Here is a tiny trained network, its code and every weight. The questions are about switching its units off for an input and a class, where a switched-off unit gives its printed mean instead of its output.

import numpy as np


def w(rows, s, z=0):
    codes = np.array(rows[::2]) - 128.0
    scale = np.full(codes.shape[1], s)
    scale[-1] = z or s
    return codes * scale


def f(y):
    return np.maximum(y, 0)


def log_softmax(a):
    a = a - a.max(-1, keepdims=True)
    return a - np.log(np.exp(a).sum(-1, keepdims=True))


def net(x, mask):
    res = np.array(x, float).reshape(1, 7) / 4 @ E
    y = f(res @ A[0][:, :-1].T + A[0][:, -1])
    res = res + np.where(mask, y, B[0][:, -1]) @ B[0][:, :-1]
    return log_softmax(res[-1] @ U[:, :-1].T + U[:, -1])


A, B = {}, {}
E = w([
[131,73,6,136,158,188],'x0',
[60,79,177,155,48,134],'x1',
[120,204,33,45,40,22],'x2',
[154,107,157,145,90,83],'x3',
[12,255,107,126,188,194],'x4',
[203,154,118,121,168,146],'x5',
[43,26,64,49,41,183],'x6',
],0.0077)
A[0] = w([
[185,128,149,127,249,90,253],'n0',
[170,156,159,136,107,97,156],'n1',
[120,102,91,114,60,149,136],'n2',
[115,135,87,113,43,174,219],'n3',
[98,181,95,108,147,134,190],'n4',
[221,159,129,142,118,82,123],'n5',
[104,119,39,99,108,144,158],'n6',
[148,86,137,152,189,101,180],'n7',
[213,167,198,161,83,86,245],'n8',
[146,100,73,130,97,104,144],'n9',
[130,73,22,72,129,117,207],'n10',
[131,121,97,146,146,185,116],'n11',
[85,112,191,134,105,164,214],'n12',
[149,127,86,112,122,151,151],'n13',
[138,74,141,140,195,148,174],'n14',
[190,60,160,127,180,198,112],'n15',
[112,110,53,127,103,113,108],'n16',
[110,163,98,120,145,128,93],'n17',
[77,208,88,120,166,131,239],'n18',
[59,54,196,136,89,103,119],'n19',
[168,134,145,135,145,50,96],'n20',
[99,93,48,102,117,110,79],'n21',
[73,207,129,144,139,162,166],'n22',
[130,76,175,180,87,116,196],'n23',
],0.013,0.0028)
B[0] = w([
[211,146,161,140,65,181,253],'n0',
[202,104,120,153,141,98,181],'n1',
[89,48,109,147,120,115,198],'n2',
[44,106,98,157,155,95,207],'n3',
[114,192,105,196,165,114,190],'n4',
[214,110,121,140,109,108,208],'n5',
[59,127,1,175,136,150,212],'n6',
[153,119,113,90,113,150,190],'n7',
[209,122,153,119,153,85,236],'n8',
[154,82,99,188,169,119,185],'n9',
[114,71,30,168,23,189,239],'n10',
[63,137,143,114,104,184,179],'n11',
[55,134,190,84,163,49,197],'n12',
[101,128,116,146,84,155,168],'n13',
[122,154,146,65,65,184,206],'n14',
[105,131,147,92,80,187,234],'n15',
[116,86,88,114,124,131,188],'n16',
[101,162,149,130,135,141,163],'n17',
[115,198,96,146,216,159,222],'n18',
[73,54,192,104,154,38,212],'n19',
[215,138,111,135,91,62,188],'n20',
[81,116,69,184,79,86,199],'n21',
[67,192,159,162,209,146,211],'n22',
[132,87,172,100,120,96,200],'n23',
],0.0085,0.013)
U = w([
[111,216,124,161,199,138,220],'0',
[95,56,6,176,117,122,4],'1',
[135,119,161,79,110,195,72],'2',
[221,109,131,130,125,99,223],'3',
[84,52,196,85,157,73,159],'4',
],0.013,0.0019)

Each question gives the input, the list of numbers given to net, and the class t.
The units are the neurons (one row each of A and B). Each row of codes is followed by its name. A weight is (code - 128) times the scale printed after its matrix; where a second scale follows, it is the last column's (A, B and U).
mask holds one flag per neuron, in row order. A switched-off neuron (its flag False) gives its mean, the last column of its row in B, instead of its output. The means were averaged over made-up inputs and are rounded, as every weight is.
A unit's drop is (log p(t) with every unit on - log p(t) with that unit switched off) / (log p(t) with every unit on - log p(t) with every unit switched off).
The circuit of an input: a set's keep is (log p(t) with only the set's units on - log p(t) with every unit switched off) / (log p(t) with every unit on - log p(t) with every unit switched off). Starting from the 12 units with the biggest drops (on a tie, the unit counted first), units are removed one at a time, each time the one whose removal leaves the highest keep (on an exact tie, the one counted first), for as long as the keep stays at least 0.8.
units of the circuit, in order: the units of the circuit, biggest drop first
k most important neurons: the k neurons with the biggest drops, biggest first
drop when u is switched off: that unit's drop, to one decimal
input [4,6,-6,-7,-7,5,-6], class 2: units of the circuit, in order => n15
input [1,6,-4,-4,-4,8,-3], class 2: units of the circuit, in order => n15; n14
input [3,2,-8,-3,1,-2,8], class 4: units of the circuit, in order => n12; n19
input [7,-4,5,-7,-6,-3,-8], class 3: units of the circuit, in order => n0; n5
input [7,-7,-7,-6,-5,4,4], class 2: 2 most important neurons => n15; n14
input [6,-8,5,-2,-1,3,-6], class 3: 2 most important neurons => n0; n5
input [8,1,5,-4,8,8,-1], class 0: 4 most important neurons => n18; n22; n4; n17
input [-7,-4,8,-7,1,5,-7], class 3: 3 most important neurons => n5; n20; n8
input [-7,5,8,0,0,-3,3], class 4: 2 most important neurons => n19; n10
input [-4,-4,3,-8,-4,-3,0], class 3: drop when n6 is switched off => 0.1
input [-1,1,1,7,-4,0,1], class 3: drop when n8 is switched off => 0.2
input [8,-4,-8,8,8,6,2], class 2: drop when n14 is switched off => 0.2
input [2,6,-3,1,-4,6,-2], class 3: drop when n3 is switched off => 0.1
input [1,2,-1,4,4,2,2], class 0: most important neuron => n10
